pipa: [ 48 134 128  50 134 127  88 134 137  79 149 134  98 128  80 105 135 127
 149 129 120]
mopov: [125 134 129 109 125 189 153 129 130  91 160 119 136 128  95 156 121 121
 146 129  96]
bida: [105 109  57  94 128 180 115 127 146 140 130 106  45 129  86 173 119 127
 140 127 106]
which: [ 48 134 128  50 134 127  88 134 137  79 149 134  98 128  80 105 135 127
 149 129 120]
pipa
which: [105 109  57  94 128 180 115 127 146 140 130 106  45 129  86 173 119 127
 140 127 106]
bida
which: [125 134 129 109 125 189 153 129 130  91 160 119 136 128  95 156 121 121
 146 129  96]
mopov
after: [80]
[105]
after: [180]
[115]

Teg: [227 147 131 146  96]
Gar: [113  98 157 142 139]
meva: [ 99 124 193 140 107]
Vime: [118 135 125 135  97]
deta: [161 140 100 125 194]
kov: [120 133 105  99 129]
fum: [168 133 140  91 148]
nosem: [168 133 152 133 172]
pamet: [104 108 143 128 181]
Sus: [110 139 163 111 108]
tusan: [148 135  99 111 166]
after: [98]
[157]
both meva kov: 
[99]

pab: [138  91  57 102  88 139 200  91 137]
dide: [111 132 173 135 146 127 126 121 138]
gug: [128 155  94 115 150 118 143 125 112]
Bimef: [215 168 121 152 195 125 130 107 168]
Matu: [ 84 154 133 113  94 121  79 109 173]
after: [150]
[118]
both dide Bimef: 
[121]

Bozi: [177 100 151 120]
Nuzuk: [142 110  97 120]
tuz: [117  38  43  58]
das: [120 119  91 152]
Marul: [121 200 146 118]
both das Bozi: 
[120]
after: [97]
[120]
after: [43]
[58]
both Bozi Nuzuk: 
[120]
after: [142]
[110]
both das Nuzuk: 
[120]
both Bozi das: 
[120]

Foz: [146 124 151 133 137 126 190 117 135 129 123 103 101 128 126 141 120 130
 128 142 116 109 128 124 147 113 127 118 117 122 120]
Sisat: [ 93 117 117 149 122 127 118 143  62 183 154 112  71 161 131  99 127 130
 130 111 124 136 150 129 176 181 127 136 106 133 104]
Tuzov: [145 137  98  87 135 133 161 145 141 140 149 137 111 126 130 126 131 132
 130 107 138 133 162 127 151 118 133 142 131 127 116]
koted: [138 130  61 110 123 127 133 104 147 132  36 126  82  66 126 113  72 130
 128 110 122 145 123 128  70 158 129 123 110 130 122]
Kos: [150 156 202 120 136 126 137 103 157 133 138 118  91 131 131 184 106 130
 129  99 149 140 134 131 123 135 133 119 136 130  97]
sepuv: [133 142 184 166 130 129  67 139  93 111  97 129  85 120 125 150 149 121
 128 112 104 117 132 125 111  80 127 143 145 125 109]
Mamon: [156 114 120 106 116 130  57  85 111 119  66 133 155  78 133 109  86 136
 130 173 115 160  81 129  86 136 129 117 127 129 152]
nis: [115 115 136 135 123 131 129 110 111 120 138 136 137 132 129 134 115 131
 133 138 145 120 144 126 112 148 133 119 129 133 140]
kis: [151 144 124  99 187 129 147 109 208 149 136 141 108 146 130 149 133 129
 130 153  74 120 120 132 126  97 128 123 112 132 126]
vifi: [127 136 123 151 129 127 147 127 147 138 114 130 131 126 128 123 130 123
 126 118 130  88 117 128  84 122 127 134 110 124 109]
tuk: [159 123 106 100 146 127  89 149 146 108  97 122 102 103 127 131 134 126
 129  93 128 128 176 127 128  86 128 130 132 125 125]
which: [150 156 202 120 136 126 137 103 157 133 138 118  91 131 131 184 106 130
 129  99 149 140 134 131 123 135 133 119 136 130  97]
Kos
after: [102]
[103]
which: [115 115 136 135 123 131 129 110 111 120 138 136 137 132 129 134 115 131
 133 138 145 120 144 126 112 148 133 119 129 133 140]
nis
which: [ 93 117 117 149 122 127 118 143  62 183 154 112  71 161 131  99 127 130
 130 111 124 136 150 129 176 181 127 136 106 133 104]
Sisat

pip: [140 138 125 132 118 138]
gadu: [141 155 124 138 127 134]
mobiv: [142 189 133  91 141 110]
Fafas: [103 153 125 120 134  82]
Tun: [137 155 148 112 164 103]
nireg: [104 112 130 126 134 104]
bafa: [159 195 180  42 157  68]
zosu: [132 153 125 120 134 127]
vor: [104 112 127 126 127 100]
ginil: [126 135 126 132 148 135]
vur: [135 157 130 108 134  57]
both vor zosu: 
[127]
after: [133]
[91]

sefod: [130 158 180 138 163 182 118  82 161 127 135 171 134 134 158  90 147]
viz: [130  64 180 118 163 182 118  82 161 127 139 171 134 136 158  90 147]
saviz: [127  64 180 138 124 182 118  82 161 133 134 171 134 136 158  90 128]
which: [130 158 180 138 163 182 118  82 161 127 135 171 134 134 158  90 147]
sefod
which: [130  64 180 118 163 182 118  82 161 127 139 171 134 136 158  90 147]
viz

Vek: [112 104 128 133 141 125 150 112 113 115 107 128 128 117 128 130 120 115
 114 123 172  94 120 125 135]
Ger: [103 118 130 120 129 123 135 106 117 111 144 129 162 112 135 128  69 134
 134 173 130  95 140 132 148]
Para: [148 148 132  56 146 186 212 134 136 133 132 111 107 141 129 122 172 113
 120 157 129 132 139 129 131]
tas: [133 137 131 120 109 159 152  56 132 113  94 131 144 117 131 128 128 154
 112 127 128 106 102 131 123]
which: [103 118 130 120 129 123 135 106 117 111 144 129 162 112 135 128  69 134
 134 173 130  95 140 132 148]
Ger
which: [112 104 128 133 141 125 150 112 113 115 107 128 128 117 128 130 120 115
 114 123 172  94 120 125 135]
Vek
which: [133 137 131 120 109 159 152  56 132 113  94 131 144 117 131 128 128 154
 112 127 128 106 102 131 123]
tas
which: [148 148 132  56 146 186 212 134 136 133 132 111 107 141 129 122 172 113
 120 157 129 132 139 129 131]
Para
after: [186]
[212]
after: [154]
[112]

rurus: [162 205  62 167]
Mup: [204  38 168 167]
Fevev: [168 108  35 130]
boked: [162 205  62 205]
both Mup Fevev: 
[168]
both Fevev Mup: 
[168]
both Mup rurus: 
[167]

mafo: [178 103 195 155]
sir: [173  53  92 159]
rav: [ 90 173 142 108]
timo: [181 155 111 180]
gevat: [ 92  45 138 181]
feza: [190  67 169 169]
fator: [196  99 180 168]
sug: [126 106 188 179]
Leted: [ 98 138 181 149]
kerus: [132 198 161 180]
Sotu: [130 172 130 111]
both sir rav: 
[173]
which: [ 98 138 181 149]
Leted
both kerus fator: 
[180]
after: [53]
[92]
after: [90]
[173]
both Leted timo: 
[181]

